Look-ups in named tables: a row name and a column name give one cell, copied from the table.

mabe:
|  | zumeg | visopun | surimun | gazig | sut | daf |
|---|---|---|---|---|---|---|
| zaro | 0.30 | 0.35 | 0.33 | 0.26 | 0.30 | 0.34 |
| moreku | 0.32 | 0.43 | 0.23 | 0.16 | 0.07 | 0.35 |
| vivozav | 0.36 | 0.41 | 0.37 | 0.25 | 0.26 | 0.43 |
| bol | 0.33 | 0.19 | 0.35 | 0.41 | 0.31 | 0.02 |
| vuzab | 0.35 | 0.56 | 0.38 | 0.12 | 0.23 | 0.64 |
| muf | 0.39 | 0.36 | 0.34 | 0.31 | 0.23 | 0.37 |
| fov | 0.34 | 0.42 | 0.38 | 0.23 | 0.27 | 0.39 |
| ravu | 0.48 | 0.13 | 0.15 | 0.52 | 0.24 | 0.49 |
| lifi | 0.25 | 0.27 | 0.25 | 0.29 | 0.33 | 0.30 |
| lor | 0.14 | 0.36 | 0.20 | 0.13 | 0.20 | 0.15 |
| putudam | 0.32 | 0.59 | 0.29 | 0.07 | 0.22 | 0.83 |

What is the gazig of zaro in mabe?
0.26
What is the visopun of zaro in mabe?
0.35
What is the surimun of putudam in mabe?
0.29
What is the surimun of lor in mabe?
0.20
What is the daf of bol in mabe?
0.02
What is the daf of lifi in mabe?
0.30
What is the zumeg of ravu in mabe?
0.48
Row with the largest gazig: ravu

segu:
         zedunus  nuzagov  lorug  menuv  kotiko   mor   boz  dosali  lamogeg
tonedam     4856     5988   5871   5932    5535  6916  6122    5276     4674
sopopot     7629     7479   5446   6295    6199  6803  5771    7341     7342
rok         2434     1854   9224   5896    7604  4577  7194    5651     3542
bibipi      2763     3490   7486   5195    6333  7038  6342    6600     3164
bev         6886     5918   4820   4060    4049  6167  5368    6312     6907
generug     6152     5861   6617   6276    6560  5967  6340    6467     6297
von         3160     3379   8458   4713    4258  6410  8638    2713     4002
bevasid     5549     5305   7068   6717    7250  5355  6363    6285     5812

bev, menuv -> 4060
bev, nuzagov -> 5918
generug, mor -> 5967
generug, lorug -> 6617
bevasid, zedunus -> 5549
bibipi, lamogeg -> 3164
von, lorug -> 8458
generug, dosali -> 6467
rok, dosali -> 5651
generug, zedunus -> 6152
bibipi, boz -> 6342
rok, zedunus -> 2434
tonedam, lorug -> 5871
sopopot, dosali -> 7341

fani:
	vozuri	lod	luz	sonine
vumin	-382	-277	-88	77
nivefod	596	-545	-772	-817
nir	-387	-176	-385	-599
tirusov	832	-119	-178	241
baz	-481	-295	-725	-426
sir	-793	-379	-207	-251

What is the luz of baz in fani?
-725
What is the lod of vumin in fani?
-277
What is the lod of sir in fani?
-379
What is the vozuri of nir in fani?
-387
What is the sonine of baz in fani?
-426
What is the sonine of vumin in fani?
77
What is the vozuri of sir in fani?
-793
What is the sonine of sir in fani?
-251
What is the sonine of nivefod in fani?
-817
What is the vozuri of vumin in fani?
-382
What is the luz of sir in fani?
-207
What is the sonine of nir in fani?
-599
What is the vozuri of nivefod in fani?
596
What is the sonine of tirusov in fani?
241
What is the luz of nir in fani?
-385
What is the luz of vumin in fani?
-88

nugunuz
         zuv  suzami  bek
takidas  0.6     0.4  0.6
sedut    0.5     0.5  0.4
lesozeg  0.6     0.4  0.2
vasuget  0.4     0.5  0.5
did      0.4     0.6  0.1
sas      0.2     0.7  0.6
doravop  0.3     0.6  0.7
sonur    0.3     0.7  0.8

What is the zuv of vasuget in nugunuz? 0.4
What is the suzami of takidas in nugunuz? 0.4
What is the zuv of lesozeg in nugunuz? 0.6
What is the zuv of sonur in nugunuz? 0.3
What is the zuv of sas in nugunuz? 0.2
What is the suzami of sas in nugunuz? 0.7
What is the zuv of sedut in nugunuz? 0.5
What is the suzami of lesozeg in nugunuz? 0.4
What is the suzami of sedut in nugunuz? 0.5
What is the zuv of did in nugunuz? 0.4
What is the bek of did in nugunuz? 0.1
What is the zuv of takidas in nugunuz? 0.6
What is the bek of sas in nugunuz? 0.6
What is the bek of sonur in nugunuz? 0.8
What is the bek of sedut in nugunuz? 0.4

